In the rows, zero is written as 128.
Each row of numbers stands for one element and depends on some of the facts below. Use the named rows to name the rest.

How the elements are related:
beplal	Δ	bragak; beplal	Δ	skamim; beplal	Δ	pusta; breplal	Δ	bubrem; briben	Δ	klubron; briben	Δ	zogrukli; bribra	Δ	naflotrir; bribra	Δ	klinu; daflo	Δ	klagi
dimili	Δ	diste; dimili	Δ	lanu; dimu	Δ	nuklar; diste	Δ	stunam; drapo	Δ	plagam; drogur	Δ	piplak; drosuk	Δ	skopla; drosuk	Δ	timazul; drosuk	Δ	vetram
drudra	Δ	nepi; druplugral	Δ	grofor; dufluk	Δ	gogi; duridom	Δ	vetram; fesoplun	Δ	pligra; flogrim	Δ	beplal; gaflis	Δ	klivem; gritra	Δ	dubom; grofor	Δ	nefin
grusti	Δ	breplal; kemim	Δ	drogur; kemim	Δ	piplak; kili	Δ	motropo; klagi	Δ	daflo; klagi	Δ	zuzigrek; klevo	Δ	ploplun; klinu	Δ	bribra; klivem	Δ	dimu
klizim	Δ	zeton; klubron	Δ	drudra; klufle	Δ	tagul; kodror	Δ	broro; kureskin	Δ	telu; lanu	Δ	dimili; libu	Δ	motropo; morum	Δ	klona; mume	Δ	notil
nebro	Δ	dufluk; nifim	Δ	skabas; noske	Δ	nuklar; notil	Δ	pibrol; nuklar	Δ	gaflis; pibrol	Δ	mume; plagam	Δ	timazul; plefem	Δ	nifim; pligra	Δ	lutas
pligra	Δ	teklofu; plofi	Δ	vavu; plorutri	Δ	pelu; plorutri	Δ	rekuze; plorutri	Δ	vifledes; regren	Δ	flebafla; repane	Δ	libu; rifleple	Δ	lutas; rifleple	Δ	gastik
rifleple	Δ	teklofu; rifleple	Δ	teplom; ruflun	Δ	stunam; sazaza	Δ	tukle; skabas	Δ	nuseplok; skamim	Δ	sobras; skobrifla	Δ	vesu; skobrifla	Δ	stobuk; skopla	Δ	duridom
soflu	Δ	latro; stastibis	Δ	broma; stigo	Δ	noske; stigo	Δ	klivem; stobuk	Δ	skobrifla; suska	Δ	klusak; tagul	Δ	klufle; tegik	Δ	briben; teklofu	Δ	teplom
telu	Δ	kureskin; telu	Δ	ruplan; teplom	Δ	gastik; timazul	Δ	skopla; tresko	Δ	bubrem; tresko	Δ	vopleklu; tresko	Δ	bikom; trikibrer	Δ	dimu; trobru	Δ	traze
tukle	Δ	tagul; vami	Δ	veran; vavu	Δ	plofi; veran	Δ	mume; veran	Δ	notil; vetram	Δ	plagam; vobok	Δ	klufle; vome	Δ	dufluk; zalel	Δ	latro
zugra	Δ	notil; zuzigrek	Δ	zuklus; zuzigrek	Δ	daflo; befluk	θ	stastibis; benek	θ	dubom; beplal	θ	ploplun; bikom	θ	repane; bragak	θ	giple; brekles	θ	sobras
breplal	θ	klona; briben	θ	telu; bribra	θ	skasun; bruter	θ	loflubas; buplar	θ	nepi; daflo	θ	zalel; dimili	θ	drosuk; driplubra	θ	plorutri; drogur	θ	plofi
drosuk	θ	luvas; druplugral	θ	klagi; dubom	θ	plepe; dudriskom	θ	skobrifla; flibopok	θ	zopok; gastik	θ	plagam; geki	θ	babre; gogi	θ	zitrim; grastin	θ	klevo
gritra	θ	vopleklu; grofor	θ	briben; grusti	θ	flebafla; kemim	θ	stunam; kestek	θ	libu; klagi	θ	zuklus; kleskor	θ	magripun; klizim	θ	kleskor; klona	θ	kestek
klubron	θ	veran; klusak	θ	buske; kodror	θ	togrir; lanu	θ	gritra; libu	θ	grastin; loflubas	θ	nifim; luvas	θ	tegik; moska	θ	gogi; naska	θ	kodror
nemak	θ	naflotrir; nepi	θ	trobru; notil	θ	vifledes; pelu	θ	bragak; pivolem	θ	traze; plepe	θ	deflak; pligra	θ	stiflana; plofi	θ	buplar; ploplun	θ	bruter
regren	θ	pligra; rekuze	θ	zeton; repane	θ	stigo; ruflun	θ	setas; ruplan	θ	rekuze; setas	θ	teklofu; skabas	θ	nefin; skamim	θ	beplal; skasun	θ	geki
skobra	θ	grofor; skopla	θ	befluk; skuplavik	θ	rifleple; sobras	θ	grolo; stiflana	θ	klubron; stigo	θ	toplolam; stunam	θ	nuseplok; tegik	θ	pelo; telu	θ	latro
traze	θ	notil; trikibrer	θ	libas; trobru	θ	dufluk; tukle	θ	zugra; tuskaplim	θ	flogrim; veran	θ	broro; vetram	θ	drogur; vobok	θ	pivolem; vome	θ	moska
vopleklu	θ	gastik; zalel	θ	bubrem; zeton	θ	drudra; ziskavom	θ	driplubra; zogrukli	θ	ruflun; zopok	θ	skobra; zugra	θ	grusti; zuklus	θ	skabas; babre	γ	zogrukli
babre	γ	rifleple; bafek	γ	deflak; benek	γ	tuskaplim; benek	γ	toplolam; bragak	γ	skobra; brekles	γ	tuskaplim; brekles	γ	gogi; bruter	γ	dufluk; bruter	γ	toplolam
bruter	γ	rekuze; buplar	γ	notil; deflak	γ	rekuze; dregrom	γ	notil; dregrom	γ	gogi; drudra	γ	druplugral; dufluk	γ	gogi; flibres	γ	gogi; grimuk	γ	skosta
grimuk	γ	tuskaplim; grimuk	γ	gogi; grofor	γ	druplugral; grofor	γ	gogi; kinu	γ	druplugral; klinu	γ	klivem; klivem	γ	gogi; klizim	γ	nuseplok; klizim	γ	tuskaplim
klizim	γ	grimuk; klubron	γ	nepen; klubron	γ	zogrukli; klubron	γ	gogi; klusak	γ	motropo; klusak	γ	notil; kofun	γ	nuseplok; kofun	γ	gogi; kureskin	γ	gogi
latro	γ	skosta; latro	γ	zogrukli; libas	γ	drogur; libas	γ	grofor; libas	γ	timazul; moska	γ	kureskin; motropo	γ	drogur; motropo	γ	brekles; nebro	γ	zogrukli
nebro	γ	gaflis; nepen	γ	gogi; notil	γ	drogur; notil	γ	pivolem; pibrol	γ	kinu; pibrol	γ	skobra; pibrol	γ	gogi; pivolem	γ	druplugral; plagam	γ	dregrom
ruflun	γ	gogi; skosta	γ	gogi; stastibis	γ	skosta; teklofu	γ	gogi; timazul	γ	gogi; tuskaplim	γ	gogi; vami	γ	gogi; veran	γ	klubron; veran	γ	skosta
vifledes	γ	drogur; vifledes	γ	gaflis; vifledes	γ	timazul; vome	γ	benek; vome	γ	gogi; zogrukli	γ	gogi; zopok	γ	gogi; befluk	φ	d; beplal	φ	f
bikom	φ	c; bragak	φ	e; brekles	φ	b; breplal	φ	a; bribra	φ	a; brizus	φ	n; broro	φ	a; bruter	φ	b; bubrem	φ	e
bubron	φ	i; daflo	φ	b; dimili	φ	c; dimu	φ	n; diste	φ	e; drapo	φ	a; drogur	φ	c; drosuk	φ	l; drudra	φ	f
druplugral	φ	k; duridom	φ	c; fesoplun	φ	h; flogrim	φ	a; flubin	φ	b; gaflis	φ	d; geki	φ	l; gidam	φ	k; giple	φ	k
gogi	φ	m; grimuk	φ	a; gritra	φ	b; grofor	φ	l; grusti	φ	b; gulum	φ	e; kemim	φ	a; kinu	φ	i; klagi	φ	a
klevo	φ	b; klinu	φ	k; klivem	φ	g; klizim	φ	d; klubron	φ	c; klufle	φ	b; klusak	φ	a; kodror	φ	l; kureskin	φ	h
lanu	φ	d; latro	φ	m; libas	φ	d; libu	φ	a; lutas	φ	a; metusku	φ	i; morum	φ	j; moska	φ	i; motropo	φ	i
mume	φ	b; nebro	φ	b; nefin	φ	j; nepen	φ	i; nepi	φ	h; nifim	φ	a; noske	φ	c; notil	φ	c; nuklar	φ	a
nuseplok	φ	d; pibrol	φ	n; plagam	φ	m; plefem	φ	k; plepe	φ	n; pligra	φ	k; plofi	φ	c; ploplun	φ	g; plorutri	φ	a
pusta	φ	b; rekuze	φ	m; repane	φ	e; rifleple	φ	f; ruflun	φ	l; ruplan	φ	l; sazaza	φ	l; skobra	φ	e; skobrifla	φ	f
sobras	φ	c; soflu	φ	d; stobuk	φ	a; stunam	φ	m; tagul	φ	a; tegik	φ	n; teklofu	φ	l; telu	φ	a; timazul	φ	i
togrir	φ	a; traze	φ	e; tresko	φ	h; trikibrer	φ	j; tukle	φ	e; tuskaplim	φ	b; valer	φ	c; vami	φ	h; vavu	φ	a
veran	φ	a; vesu	φ	d; vetram	φ	b; vifledes	φ	g; vobok	φ	c; vome	φ	l; vopleklu	φ	f; zalel	φ	n; zeton	φ	c
ziskavom	φ	d; zitrim	φ	g; zogrukli	φ	k; zugra	φ	e; zuklus	φ	e; befluk	τ	767; beplal	τ	767; bikom	τ	608; bragak	τ	163
brekles	τ	722; breplal	τ	163; briben	τ	767; bribra	τ	163; brizus	τ	163; broma	τ	608; broro	τ	608; bruter	τ	767; bubrem	τ	608
bubron	τ	163; daflo	τ	767; dimili	τ	722; dimu	τ	608; diste	τ	608; drapo	τ	608; drogur	τ	163; drosuk	τ	767; drudra	τ	163
druplugral	τ	163; dubom	τ	722; dufluk	τ	163; duridom	τ	767; fesoplun	τ	163; flebafla	τ	722; flogrim	τ	767; flubin	τ	608; gaflis	τ	722
gastik	τ	163; geki	τ	722; gidam	τ	163; giple	τ	722; gogi	τ	608; grastin	τ	722; grimuk	τ	722; gritra	τ	163; grofor	τ	608
grusti	τ	163; gulum	τ	163; kemim	τ	163; kili	τ	163; kinu	τ	608; klagi	τ	608; kleskor	τ	722; klevo	τ	163; klinu	τ	722
klivem	τ	767; klizim	τ	608; kloklol	τ	608; klona	τ	767; klubron	τ	767; klufle	τ	722; klusak	τ	163; kodror	τ	163; kureskin	τ	163
lanu	τ	722; latro	τ	608; libas	τ	722; libu	τ	767; lutas	τ	163; magripun	τ	767; metusku	τ	163; morum	τ	163; moska	τ	163
motropo	τ	163; mume	τ	608; naflotrir	τ	767; nebro	τ	163; nefin	τ	767; nepen	τ	608; nepi	τ	163; nifim	τ	163; noske	τ	163
notil	τ	608; nuklar	τ	163; nuseplok	τ	608; pelo	τ	163; pelu	τ	722; pibrol	τ	767; piplak	τ	608; plagam	τ	722; plefem	τ	608
plepe	τ	722; pligra	τ	163; plofi	τ	163; ploplun	τ	163; plorutri	τ	722; pluflas	τ	608; pusta	τ	608; regren	τ	608; rekuze	τ	608
repane	τ	608; rifleple	τ	608; ruflun	τ	163; ruplan	τ	608; sazaza	τ	163; skabas	τ	608; skamim	τ	163; skobra	τ	608; skobrifla	τ	722
skopla	τ	722; skosta	τ	163; sobras	τ	163; soflu	τ	722; stastibis	τ	163; stigo	τ	767; stobuk	τ	608; stunam	τ	163; suska	τ	722
tagul	τ	722; tedus	τ	608; tegik	τ	608; teklofu	τ	722; telu	τ	608; teplom	τ	163; timazul	τ	722; togrir	τ	608; traze	τ	163
tresko	τ	163; trikibrer	τ	767; trobru	τ	163; tukle	τ	608; tuskaplim	τ	767; valer	τ	722; vami	τ	722; vavu	τ	163; veran	τ	163
vesu	τ	163; vetram	τ	608; vifledes	τ	722; vobok	τ	163; vome	τ	722; vopleklu	τ	767; zalel	τ	163; zeton	τ	722; ziskavom	τ	163
zitrim	τ	722; zogrukli	τ	163; zugra	τ	163; zuklus	τ	163; zuzigrek	τ	163

Named rows:
[126 141 126 142 120 124 127 111 129 115 121 123 129 157 114 136 121 154
 125 143 135 140 119 129 137 127 112 131 111 136 138 155 112 137 124 133]: suska
[124 150 118 133 113 117 123 121 127 124 122 127 111 159 116 136 116 148
 128 141 128 147 125 128 134 127 111 129 105 149 125 157 111 145 126 135]: befluk
[137 150 115 128 122 111 125 122 132 113 153 120  77 129 116 118 107 129
 146 123 143 137 136 117  91 143 160 112 144 128  91 143 124 160 141 134]: bragak
[140 142 110 128 117 112 114 124 129 119 107 138 123 176 134 116 135 147
 145 124 138 144 134 137 141 144 111 120 136 115 132 153 112 131 127 157]: grolo
[130 146 125 144 129 129 124 104 119 108 120 120 139 139 114 131 117 152
 131 120 135 139 124 129 147 133 124 138 116 115 132 153 116 137 129 136]: kili
[120 142 132 146 138 144 129 101 103 108 131 104 139 117  97 146  98 158
 113 130 127 141 114 124 143 124 129 157  90 126 122 148 112 146 131 111]: vobok
[120 151 129 135 135 139 132 111 114 110 134 106 124 120  94 140  93 151
 120 131 126 140 119 125 130 133 135 153  90 134 113 152 115 151 140 117]: ziskavom
[137 146 107 107 122 126 123 134 138 124 119 120  88 171 114 120 105 152
 131 126 143 146 134 128 120 148 134 126 108 142  98 154 115 149 142 149]: pusta
[137 134 124 138 143 118 113 102 125 105 168  98  86 106  95 139  98 144
 115 144 143 139 110 119 101 131 161 113 138 133  95 115 114 162 139 103]: klusak
[134 140 123 141 109 109 117 124 125 122 105 137 121 177 131 120 133 146
 146 127 136 145 128 139 141 128 101 121 136 121 138 152 110 140 125 150]: skobrifla
[145 166 117 134 110 150 135  76  47 122 169  93  27 147 186 134 127  80
 118  61 140 109 112 143 133 137 165  82  76 176 177 151  96 169 104 100]: zopok
[131 143 109 115 124 126 116 123 129 122 120 122  99 165 118 126 113 148
 129 128 136 148 126 130 132 144 126 131 108 133 115 147 106 141 133 139]: broma
[151 148  97 106 114 111 122 133 146 126 107 140  85 186 129 108 122 141
 151 121 152 146 145 135 123 155 129 111 127 127 105 161 121 142 140 168]: bubrem
[128 132 115 131 128 129 113 111 116 120 114 123 125 157 118 136 123 162
 122 133 137 152 121 136 154 125 113 132 107 128 127 146 105 134 118 127]: plefem
[ 96 105  96 130 145 126 110 163 135 105  99 157 186 135  68 148 123 174
 150 162 108 154 140  95  82 111 122 178 153 110  71 136 140 107 137 143]: plofi
[128 137 116 131 125  85  89  98 146 114 172 121  84 128 119 135 124 141
 124 152 145 166 119 128 118 130 145 103 164 121 109 120  94 154 119 110]: notil
[121 164 142 144 113 113 136 100 131 109 167 118  86 116 110 124 127 167
 135 115 110 206 137 108  68 135 166 100 138 100 103 153  71  95  82 121]: pivolem
[144 137 108 133 119 121 122 125 133 125 104 131 112 191 127 117 136 155
 136 128 147 139 125 135 130 138 102 103 139 124 125 149 119 131 119 160]: flogrim
[128 155 126 131 124 130 122 121 126 109 123 122 135 146 113 127 114 140
 130 117 128 136 124 123 129 153 133 141 120 118 132 152 116 141 138 143]: bubron

Which element is each row?
No name comes twice in this set of rows, the named rows included.
[130 148 126 117 114 123 125 147 124 130 120 120  86 169 111 124 109 149
 132 136 129 149 124 130 117 134 109 126 112 149 108 147 110 154 135 144] -> vopleklu
[ 98 107  91 141 142 118 111 147 140  97  99 164 198 137  72 152 132 170
 152 165 111 149 145  92  85 112 122 175 154 107  78 139 140 104 130 147] -> trobru
[ 97 105  98 134 147 114 102 156 146 101 113 154 182 128  64 149 122 172
 146 174 114 155 140  97  86 109 121 170 165 111  66 126 138 118 139 136] -> drogur
[ 96  98  91 113 147 114 108 161 172  96 122 132 176 100  55 160 122 169
 120 171 145 139 127  38 123  76 129 186  89 151  50 152 139  69 120 146] -> vetram
[105 121  83 130 132 151 131 104  79 113 170 119  73 130 130 173 127 102
 120 130 111 110 122  95  65 103 165 112  89 208 116 141 137 141 107  89] -> tuskaplim
[159 185 156 130 117 147 139  70  96 126 150  64  55 140 138 124  81 137
  91  95 149 134  98 158 188 155 134 108  42 150 168 157  85 182 133 108] -> flibopok
[119 141 117 129 135 141 123  98 125 111 131 108 123 132  99 152 101 163
 105 144 131 151 118 125 145 128 129 147  75 151 120 153 108 139 125 110] -> regren
[ 93  98  80 131 146  92  87 140 158 101 145 160 157 123  78 160 133 159
 142 191 116 160 141  83  61 107 139 148 186 125  63 117 134 118 127 121] -> buplar
[139 145 119 142 129 126 131 107 124 108 122 120 129 144 114 125 112 148
 134 122 141 134 131 129 135 140 131 132 116 115 121 155 124 142 135 142] -> grusti
[118 148 135 134 123 136 134 119 125 117 134 107 111 137  97 142  93 154
 115 146 125 147 114 121 121 124 123 146  83 162 118 157 113 152 135 114] -> lanu

Now the same elements, written a new way:
Named rows:
[146 121 115 124 138 126 109 120 138 127 111 114 152 129 125 134 114 148
 157 155 129 111 133 140 103 123 121]: bafek
[131 130 132 130 131 132 132 139 124 101 115 120 151 126 108 117 134 124
 126 151 124 118 122 133 143 106 143]: dudriskom
[126 134 132 137 127 136 143 147 117  98 114 124 154 125 100 117 140 111
 120 136 123 116 118 133 160  91 151]: stiflana
[135 131 122 118 128 123 115 128 132 151 145 114 108 132 139 146 121 152
 135 106 132 149 127 141  68 145 105]: rifleple
[144 123 126 123 150 131 109 112 134 150 117 120 164 134 125 140 111 145
 142 157 132 104 132 125 103 142 129]: babre
[119 124 129 133 152 132 150 142  96 105 127 132 139 138  80 137 122  98
 117  78 146 135 136 122 133 105 112]: zogrukli
[139 121 121 135 121 127 143 151 133 127 125 116 128 129  80 122 142 121
 115 128 121 124 125 137 164 113 152]: bikom
[158 148  75 150 121 122 193 142 144 128 143 133 106 116 126 121 121 138
  65 134 116 143 112  93 129 116 121]: telu
[143 123 126 118 128 121 116 127 149 126 126 116 146 130 102 126 132 162
 147 166 122 135 133 149 107 134 129]: broma
[135 121 126 119 134 123 111 114 146 110 119 133 136 130 115 121 123 156
 157 168 127 140 135 135 119 139 122]: naflotrir
[114 137 125 132 111 132 137 130 125 126 129 146 106 123 151 128 131 120
 125 100 124 131 122 117 154 116 123]: trikibrer
[163 170  77 158 156 123 228 129 130 140 161 150 135 122 102 133 110 134
  12 140 120 147 109  52 109 128 119]: grofor
[ 71 128 211 120 119 144  96 145  77 113 148 127  83 137 129 136 158  67
 122  73 138 142 115 133 154 147 144]: drogur
[123 120 131 133 125 130 149 134 120  98 116 136 144 127 111 110 133 111
 127 127 131 126 136 124 170 109 128]: ziskavom
[133 122 128 118 132 124 113 115 144 109 119 134 136 130 119 121 123 155
 155 169 127 137 135 134 118 138 123]: magripun
[130 134 124 120 118 124 111 118 142 139 135 123 120 124 158 132 126 155
 147 139 123 138 123 143  89 136 121]: suska
[129 132 126 135 125 132 149 148 125 111 121 134 150 127  83 119 144 121
 121 124 119 124 120 139 155  94 158]: dubom
[145 117 126 115 125 121 124 128 143 133 120 118 148 131 120 121 126 163
 139 158 131 140 141 144 105 126 121]: giple
[149 115 127 120 124 119 112 129 146 133 121 106 118 132 113 124 125 155
 138 171 126 132 134 135 123 145 129]: valer

Name these rows:
No name comes twice in this set of rows, the named rows included.
[120 144 127 133 111 137 144 139 125 130 133 137 126 122 141 134 138 127
 123  93 118 128 110 134 136 104 138] -> skopla
[132 127 124 117 114 125 115 122 144 149 133 122 116 124 174 130 123 156
 141 136 127 143 128 142  89 141 117] -> skobrifla
[ 69 111 191 122  97 150  78 143  97 132 125 135  97 129 168 134 159  65
 177  45 130 103 122 168 191 119 165] -> plofi
[142 123 129 118 129 121 113 124 147 122 122 117 143 130 107 124 128 162
 149 169 125 135 130 144 107 137 130] -> flebafla
[133 118 133 120 134 124 111 114 142 100 120 128 138 128 125 120 120 146
 160 169 130 133 135 131 119 148 112] -> pelo
[119 127 130 136 131 134 142 133 124  87 119 140 146 125 105 116 135 114
 133 129 125 123 128 127 167 108 136] -> gastik
[156 148  83 153 167 131 188 132 119 121 123 136 167 128  82 134 107 119
  66 135 128 110 119  83 128 103 129] -> zopok
[138 111 133 123 131 122 112 118 142 105 119 120 114 129 131 119 119 139
 152 173 132 130 137 127 136 160 112] -> lutas
[123 132 121 125 145 131 108  99 130 150 137 143 130 129 169 149 105 133
 152 111 136 118 132 119  92 152 108] -> stastibis
[135 134 127 119 104 123 120 122 141 152 136 121 110 127 156 143 129 164
 138 129 122 137 124 132 112 150  95] -> dimu
[113 132 121 139 114 135 144 139 124 120 132 145  96 121 149 123 133 101
 116  92 123 131 114 116 163 110 144] -> libu
[ 76 105 192 121 113 148  71 147 101 109 114 132 128 135 110 126 164  73
 188  80 129  98 126 178 203 113 180] -> nepi
[117 134 106 144 139 138 144 131 109 163 138 155 109 130 138 147 121  88
 103  57 134 110 120 102 153 118 147] -> klubron
[137 135 103 126 145 128 102 111 130 182 142 123 118 134 150 160 113 131
 128 114 132 121 129 121  78 151 131] -> vami
[116 139 182 130 144 140 147 135 101 112 129 129 160 133  88 118 147 104
  77 160 127 126 119 105 150 130 158] -> pivolem

